Below are the code and all the weights of a small trained network. Each question names an input and a target symbol and asks about switching units off, where a switched-off unit gives its printed mean instead of its output.

import numpy as np


def w(rows, s, z=0):
    codes = np.array(rows[::2]) - 128.0
    scale = np.full(codes.shape[1], s)
    scale[-1] = z or s
    return codes * scale


def norm(h):
    return h / np.sqrt((h * h).mean(-1, keepdims=True) + 1e-5)


def f(y):
    return np.maximum(y, 0)


def softmax(a):
    e = np.exp(a - a.max(-1, keepdims=True))
    return e / e.sum(-1, keepdims=True)


def log_softmax(a):
    a = a - a.max(-1, keepdims=True)
    return a - np.log(np.exp(a).sum(-1, keepdims=True))


def net(x, mask):
    ids = ['ΔΠΦΩαβγζμστψ'.index(c) for c in x.split()]
    T = len(ids)
    res = E[ids] + P[:T]
    u = 0
    for l in range(3):
        r = norm(res)
        for j in range(3):
            rows = slice(2 * j, 2 * j + 2)
            q, k, v = (r @ M[l][rows].T for M in (Q, K, V))
            z = softmax(np.where(np.tri(T) > 0, q @ k.T / 2**0.5, -1e9)) @ v
            o = O[l][rows]
            res = res + np.where(mask[u + j], z, o[:, -1]) @ o[:, :-1]
        u += 3
        y = f(norm(res) @ A[l][:, :-1].T + A[l][:, -1])
        res = res + np.where(mask[u : u + 8], y, B[l][:, -1]) @ B[l][:, :-1]
        u += 8
    return log_softmax(norm(res)[-1] @ U[:, :-1].T + U[:, -1])


Q, K, V, O, A, B = {}, {}, {}, {}, {}, {}
E = w([
[107,102,124],'Δ',
[248,26,75],'Π',
[120,192,166],'Φ',
[116,202,199],'Ω',
[17,59,126],'α',
[108,171,145],'β',
[66,204,193],'γ',
[92,187,111],'ζ',
[148,160,182],'μ',
[185,118,249],'σ',
[54,103,82],'τ',
[179,116,116],'ψ',
],0.016)
P = w([
[18,150,221],'0',
[16,160,199],'1',
[4,127,186],'2',
[6,115,163],'3',
[12,94,157],'4',
[3,88,133],'5',
[17,78,113],'6',
[17,84,103],'7',
[30,82,83],'8',
[36,84,67],'9',
[45,83,53],'10',
],0.002)
Q[0] = w([
[150,190,68],'0.h0',
[145,137,13],'0.h0',
[88,115,52],'0.h1',
[158,39,123],'0.h1',
[116,109,46],'0.h2',
[2,115,34],'0.h2',
],0.0081)
K[0] = w([
[148,93,184],'0.h0',
[218,64,79],'0.h0',
[67,2,126],'0.h1',
[14,118,52],'0.h1',
[123,146,203],'0.h2',
[237,80,177],'0.h2',
],0.0063)
V[0] = w([
[137,253,160],'0.h0',
[197,143,92],'0.h0',
[89,165,75],'0.h1',
[59,37,119],'0.h1',
[90,57,95],'0.h2',
[150,136,94],'0.h2',
],0.005)
O[0] = w([
[207,60,42,250],'0.h0',
[8,37,190,50],'0.h0',
[203,43,96,103],'0.h1',
[43,71,146,109],'0.h1',
[205,93,65,82],'0.h2',
[178,125,4,83],'0.h2',
],0.0031,0.0017)
A[0] = w([
[157,95,173,250],'0.n0',
[83,124,37,37],'0.n1',
[133,14,161,67],'0.n2',
[135,141,30,164],'0.n3',
[159,223,100,4],'0.n4',
[255,195,92,98],'0.n5',
[66,135,115,119],'0.n6',
[102,79,66,102],'0.n7',
],0.0087,0.0028)
B[0] = w([
[93,203,162,253],'0.n0',
[1,128,153,176],'0.n1',
[66,101,97,217],'0.n2',
[91,175,215,182],'0.n3',
[121,80,150,204],'0.n4',
[68,94,191,237],'0.n5',
[79,152,151,210],'0.n6',
[51,101,105,193],'0.n7',
],0.0075,0.0033)
Q[1] = w([
[170,224,177],'1.h0',
[142,68,109],'1.h0',
[113,191,50],'1.h1',
[80,146,37],'1.h1',
[1,230,155],'1.h2',
[217,95,97],'1.h2',
],0.0079)
K[1] = w([
[218,60,144],'1.h0',
[85,146,111],'1.h0',
[206,66,185],'1.h1',
[191,123,150],'1.h1',
[243,124,2],'1.h2',
[106,110,192],'1.h2',
],0.0085)
V[1] = w([
[163,112,3],'1.h0',
[93,5,199],'1.h0',
[194,29,89],'1.h1',
[10,195,167],'1.h1',
[94,241,106],'1.h2',
[243,49,97],'1.h2',
],0.0048)
O[1] = w([
[2,120,100,23],'1.h0',
[153,81,195,174],'1.h0',
[89,86,225,32],'1.h1',
[181,104,43,254],'1.h1',
[166,244,26,133],'1.h2',
[49,107,253,51],'1.h2',
],0.0052,0.006)
A[1] = w([
[202,180,92,108],'1.n0',
[146,174,122,26],'1.n1',
[46,193,84,254],'1.n2',
[247,94,68,128],'1.n3',
[207,96,161,230],'1.n4',
[72,89,151,84],'1.n5',
[161,125,184,151],'1.n6',
[130,67,49,82],'1.n7',
],0.012,0.0041)
B[1] = w([
[84,214,94,246],'1.n0',
[122,198,173,154],'1.n1',
[230,40,96,254],'1.n2',
[2,144,102,250],'1.n3',
[80,158,140,227],'1.n4',
[60,208,115,169],'1.n5',
[98,86,85,181],'1.n6',
[40,90,202,179],'1.n7',
],0.0071,0.0067)
Q[2] = w([
[65,167,53],'2.h0',
[33,171,146],'2.h0',
[221,140,17],'2.h1',
[162,155,24],'2.h1',
[57,130,120],'2.h2',
[2,95,154],'2.h2',
],0.0091)
K[2] = w([
[56,144,67],'2.h0',
[2,166,207],'2.h0',
[85,113,44],'2.h1',
[45,191,73],'2.h1',
[136,150,220],'2.h2',
[137,97,230],'2.h2',
],0.0084)
V[2] = w([
[63,142,40],'2.h0',
[104,47,159],'2.h0',
[93,144,28],'2.h1',
[93,82,2],'2.h1',
[25,123,186],'2.h2',
[45,101,106],'2.h2',
],0.0052)
O[2] = w([
[132,98,242,251],'2.h0',
[154,211,130,94],'2.h0',
[224,140,199,193],'2.h1',
[242,46,137,149],'2.h1',
[78,129,1,227],'2.h2',
[158,199,53,195],'2.h2',
],0.0048,0.0033)
A[2] = w([
[121,138,121,9],'2.n0',
[71,160,62,138],'2.n1',
[98,6,240,133],'2.n2',
[88,170,124,120],'2.n3',
[135,94,40,103],'2.n4',
[159,108,100,93],'2.n5',
[124,163,82,181],'2.n6',
[140,161,173,125],'2.n7',
],0.012,0.011)
B[2] = w([
[46,204,22,128],'2.n0',
[92,55,108,255],'2.n1',
[165,215,254,172],'2.n2',
[97,93,80,200],'2.n3',
[68,112,99,159],'2.n4',
[137,105,78,132],'2.n5',
[165,67,178,243],'2.n6',
[183,134,133,146],'2.n7',
],0.0096,0.0085)
U = w([
[170,52,201,119],'Δ',
[88,117,159,2],'Π',
[111,172,9,150],'Φ',
[133,195,127,244],'Ω',
[106,62,181,82],'α',
[128,71,23,33],'β',
[165,126,144,254],'γ',
[185,71,65,149],'ζ',
[47,231,95,120],'μ',
[80,197,240,132],'σ',
[137,22,93,72],'τ',
[51,152,74,107],'ψ',
],0.016,0.0074)

Each question gives the input, a string of symbols that net reads in full, and the target symbol t.
The units are the heads (2 rows each of Q, K, V and O) and the neurons (one row each of A and B). Each row of codes is followed by its name. A weight is (code - 128) times the scale printed after its matrix; where a second scale follows, it is the last column's (O, A, B and U).
mask holds one flag per unit, layer by layer, with each layer's heads first. A switched-off unit (its flag False) gives its mean, the last column of its rows in O or B, instead of its output. The means were averaged over made-up inputs and are rounded, as every weight is.
A unit's drop is (log p(t) with every unit on - log p(t) with that unit switched off) / (log p(t) with every unit on - log p(t) with every unit switched off).
most important unit: the unit with the biggest drop
top k neurons in layer l: the k neurons of layer l with the biggest drops, biggest first
heads that matter: for each layer, one digit per head in row order, 1 if its drop is at least 0.15 and else 0, layers parted by /
drop of u: that unit's drop, to one decimal
input σ σ ψ β Δ, target Δ: most important unit => 1.n7
input Ω Φ ψ σ γ Π μ, target σ: heads that matter => 000 / 001 / 000
input Ω γ β μ Δ β τ Π β, target σ: heads that matter => 000 / 001 / 010
input μ μ Φ, target Φ: heads that matter => 101 / 001 / 000
input Δ Ω μ ψ, target ψ: heads that matter => 000 / 000 / 000
input Φ Ω ψ ψ, target ψ: heads that matter => 010 / 000 / 000
input τ γ β α τ ψ Φ Δ ψ σ μ, target ψ: top 3 neurons in layer 1 => [1.n2, 1.n0, 1.n4]
input β β β σ, target σ: top 4 neurons in layer 1 => [1.n2, 1.n4, 1.n3, 1.n0]
input Φ α α σ, target σ: top 4 neurons in layer 1 => [1.n2, 1.n4, 1.n7, 1.n3]
input ψ ψ μ ψ γ γ ψ Π Φ, target σ: top 2 neurons in layer 2 => [2.n2, 2.n6]
input Φ ζ β ζ ψ Δ, target Δ: top 3 neurons in layer 2 => [2.n2, 2.n1, 2.n3]
input ψ ψ μ μ Φ Δ σ σ τ Π μ, target σ: top 2 neurons in layer 0 => [0.n5, 0.n0]
input Φ Π τ, target σ: top 2 neurons in layer 1 => [1.n0, 1.n3]
input ψ Π α, target σ: most important unit => 2.n2
input Φ ψ ψ γ α ψ ψ ψ μ Π Φ, target σ: top 3 neurons in layer 2 => [2.n2, 2.n6, 2.n1]
input σ Φ μ, target μ: top 3 neurons in layer 1 => [1.n2, 1.n0, 1.n1]
input μ μ Δ τ τ Δ Δ Δ Π ζ, target σ: top 2 neurons in layer 1 => [1.n0, 1.n2]
input ζ Ω β β ψ Φ ψ μ, target μ: top 4 neurons in layer 1 => [1.n2, 1.n0, 1.n3, 1.n1]
input τ ζ Φ, target Φ: top 3 neurons in layer 1 => [1.n0, 1.n3, 1.n1]
input μ β ψ ψ σ Ω, target Ω: top neuron in layer 2 => [2.n2]
input Φ ψ Φ Π ψ, target σ: drop of 1.h2 => 0.5
input Φ ψ Ω ψ β μ ψ ψ τ Π ζ, target σ: drop of 2.n2 => 0.5
input τ Φ τ Φ ψ ψ ζ, target ζ: drop of 1.n1 => 0.0
input Δ Ω γ, target γ: drop of 1.n2 => 0.1
